Below is a small trained network, with its code and all its weights. Each question gives an input and a target symbol and asks what happens when units are switched off, that is, made to give their printed mean instead of their output.

import numpy as np


def w(rows, s, z=0):
    codes = np.array(rows[::2]) - 128.0
    scale = np.full(codes.shape[1], s)
    scale[-1] = z or s
    return codes * scale


def norm(h):
    return h / np.sqrt((h * h).mean(-1, keepdims=True) + 1e-5)


def f(y):
    return np.maximum(y, 0)


def softmax(a):
    e = np.exp(a - a.max(-1, keepdims=True))
    return e / e.sum(-1, keepdims=True)


def log_softmax(a):
    a = a - a.max(-1, keepdims=True)
    return a - np.log(np.exp(a).sum(-1, keepdims=True))


def net(x, mask):
    ids = ['δελπστψω'.index(c) for c in x.split()]
    T = len(ids)
    res = E[ids] + P[:T]
    r = norm(res)
    for j in range(3):
        rows = slice(4 * j, 4 * j + 4)
        q, k, v = (r @ M[0][rows].T for M in (Q, K, V))
        z = softmax(np.where(np.tri(T) > 0, q @ k.T / 4**0.5, -1e9)) @ v
        o = O[0][rows]
        res = res + np.where(mask[j], z, o[:, -1]) @ o[:, :-1]
    y = f(norm(res) @ A[0][:, :-1].T + A[0][:, -1])
    res = res + np.where(mask[3:11], y, B[0][:, -1]) @ B[0][:, :-1]
    return log_softmax(norm(res)[-1] @ U[:, :-1].T + U[:, -1])


Q, K, V, O, A, B = {}, {}, {}, {}, {}, {}
E = w([
[167,128,90,117,139],'δ',
[140,143,135,162,179],'ε',
[128,93,159,163,148],'λ',
[145,137,122,168,179],'π',
[175,140,89,111,141],'σ',
[132,183,141,133,176],'τ',
[157,156,115,169,95],'ψ',
[2,181,174,172,167],'ω',
],0.0092)
P = w([
[75,85,65,86,69],'0',
[251,59,184,153,201],'1',
[253,66,146,182,217],'2',
[240,119,211,151,163],'3',
[214,117,166,156,159],'4',
[193,101,137,140,148],'5',
[161,116,132,143,152],'6',
[141,114,126,151,150],'7',
[129,128,97,158,149],'8',
[118,126,90,160,140],'9',
[92,134,66,141,140],'10',
[105,147,65,192,159],'11',
[58,146,39,173,154],'12',
],0.0046)
Q[0] = w([
[130,55,41,192,119],'H0',
[115,43,184,72,74],'H0',
[88,105,91,78,112],'H0',
[153,118,154,24,82],'H0',
[221,114,193,116,146],'H1',
[63,76,168,75,75],'H1',
[79,136,167,74,71],'H1',
[112,125,63,253,181],'H1',
[204,94,176,93,160],'H2',
[149,68,31,181,224],'H2',
[170,124,75,214,149],'H2',
[135,118,86,230,188],'H2',
],0.0079)
K[0] = w([
[76,132,107,136,89],'H0',
[181,168,177,85,91],'H0',
[157,150,92,68,118],'H0',
[181,183,151,86,141],'H0',
[219,185,125,172,119],'H1',
[127,100,175,114,172],'H1',
[91,89,201,164,188],'H1',
[109,84,37,93,77],'H1',
[206,151,161,165,127],'H2',
[120,254,80,128,95],'H2',
[120,227,100,147,185],'H2',
[133,195,55,147,159],'H2',
],0.0091)
V[0] = w([
[191,52,120,122,156],'H0',
[118,247,121,86,168],'H0',
[121,57,157,110,196],'H0',
[104,87,235,131,74],'H0',
[189,142,141,145,159],'H1',
[142,98,103,43,170],'H1',
[175,115,99,50,79],'H1',
[127,193,115,141,53],'H1',
[66,182,205,143,124],'H2',
[142,254,134,64,142],'H2',
[131,134,143,85,20],'H2',
[116,141,133,207,81],'H2',
],0.0093)
O[0] = w([
[135,128,118,114,28,217],'H0',
[39,90,182,178,197,1],'H0',
[77,100,44,100,62,156],'H0',
[135,253,63,88,160,71],'H0',
[89,116,141,183,232,178],'H1',
[23,175,154,110,98,40],'H1',
[104,198,151,188,104,195],'H1',
[191,112,125,196,103,250],'H1',
[193,87,121,35,173,21],'H2',
[209,171,220,61,55,116],'H2',
[139,221,128,108,182,1],'H2',
[226,95,98,226,232,226],'H2',
],0.0068,0.0042)
A[0] = w([
[84,89,84,31,254,147],'N0',
[187,112,204,60,77,150],'N1',
[192,137,141,195,147,23],'N2',
[128,173,140,227,113,191],'N3',
[108,119,245,118,129,108],'N4',
[22,177,138,155,109,217],'N5',
[169,137,135,165,124,165],'N6',
[82,68,120,122,196,254],'N7',
],0.0065,0.0032)
B[0] = w([
[193,198,118,160,169,142],'N0',
[212,144,124,100,101,148],'N1',
[46,100,146,8,125,200],'N2',
[120,216,113,155,157,254],'N3',
[180,145,87,50,54,138],'N4',
[150,138,114,68,255,162],'N5',
[118,167,144,131,157,212],'N6',
[141,185,143,115,201,169],'N7',
],0.0064,0.0068)
U = w([
[98,167,165,130,84,7],'δ',
[105,45,124,142,113,9],'ε',
[154,135,1,67,98,137],'λ',
[109,48,121,137,95,80],'π',
[75,184,162,128,78,130],'σ',
[171,112,199,42,87,243],'τ',
[230,154,143,183,129,158],'ψ',
[193,153,137,113,207,239],'ω',
],0.0074,0.0013)

Each question gives the input, a string of symbols that net reads in full, and the target symbol t.
The units are the heads (4 rows each of Q, K, V and O) and the neurons (one row each of A and B). Each row of codes is followed by its name. A weight is (code - 128) times the scale printed after its matrix; where a second scale follows, it is the last column's (O, A, B and U).
mask holds one flag per unit, heads first, then neurons. A switched-off unit (its flag False) gives its mean, the last column of its rows in O or B, instead of its output. The means were averaged over made-up inputs and are rounded, as every weight is.
A unit's drop is (log p(t) with every unit on - log p(t) with that unit switched off) / (log p(t) with every unit on - log p(t) with every unit switched off).
The circuit of an input: a set's keep is (log p(t) with only the set's units on - log p(t) with every unit switched off) / (log p(t) with every unit on - log p(t) with every unit switched off). Starting from all 11 units, units are removed one at a time, each time the one whose removal leaves the highest keep (on an exact tie, the one counted first), for as long as the keep stays at least 0.8.
circuit, biggest first: the units of the circuit, biggest drop first
unit that matters most: the unit with the biggest drop
top k neurons: the k neurons with the biggest drops, biggest first
which heads matter: for each layer, one digit per head in row order, 1 if its drop is at least 0.15 and else 0, layers parted by /
drop when u is switched off: that unit's drop, to one decimal
input τ λ σ ψ λ ψ ω σ, target τ: which heads matter -> 001
input σ ψ λ ψ ε ε ε, target σ: circuit, biggest first -> [H1]
input λ ψ λ ψ, target λ: which heads matter -> 100
input π δ δ, target π: circuit, biggest first -> [H0, H1]
input λ ψ ε ψ σ λ ε, target λ: which heads matter -> 100
input τ σ ε, target τ: which heads matter -> 001
input ω σ ω λ ψ ψ, target ω: which heads matter -> 100
input τ ψ ψ σ ω ψ ε ω, target ω: top 3 neurons -> [N0, N7, N2]
input λ ψ τ ψ λ ψ ψ ψ π, target λ: which heads matter -> 100
input τ ψ ψ, target τ: which heads matter -> 001
input λ σ ω, target λ: circuit, biggest first -> [H0, H2]
input ε ε ε, target ε: which heads matter -> 101
input λ λ τ ε, target λ: drop when N2 is switched off -> 0.0
input σ λ π, target σ: unit that matters most -> H1
input λ ε σ, target λ: drop when H0 is switched off -> 1.0
input λ ψ σ ε λ, target λ: drop when H1 is switched off -> 0.2
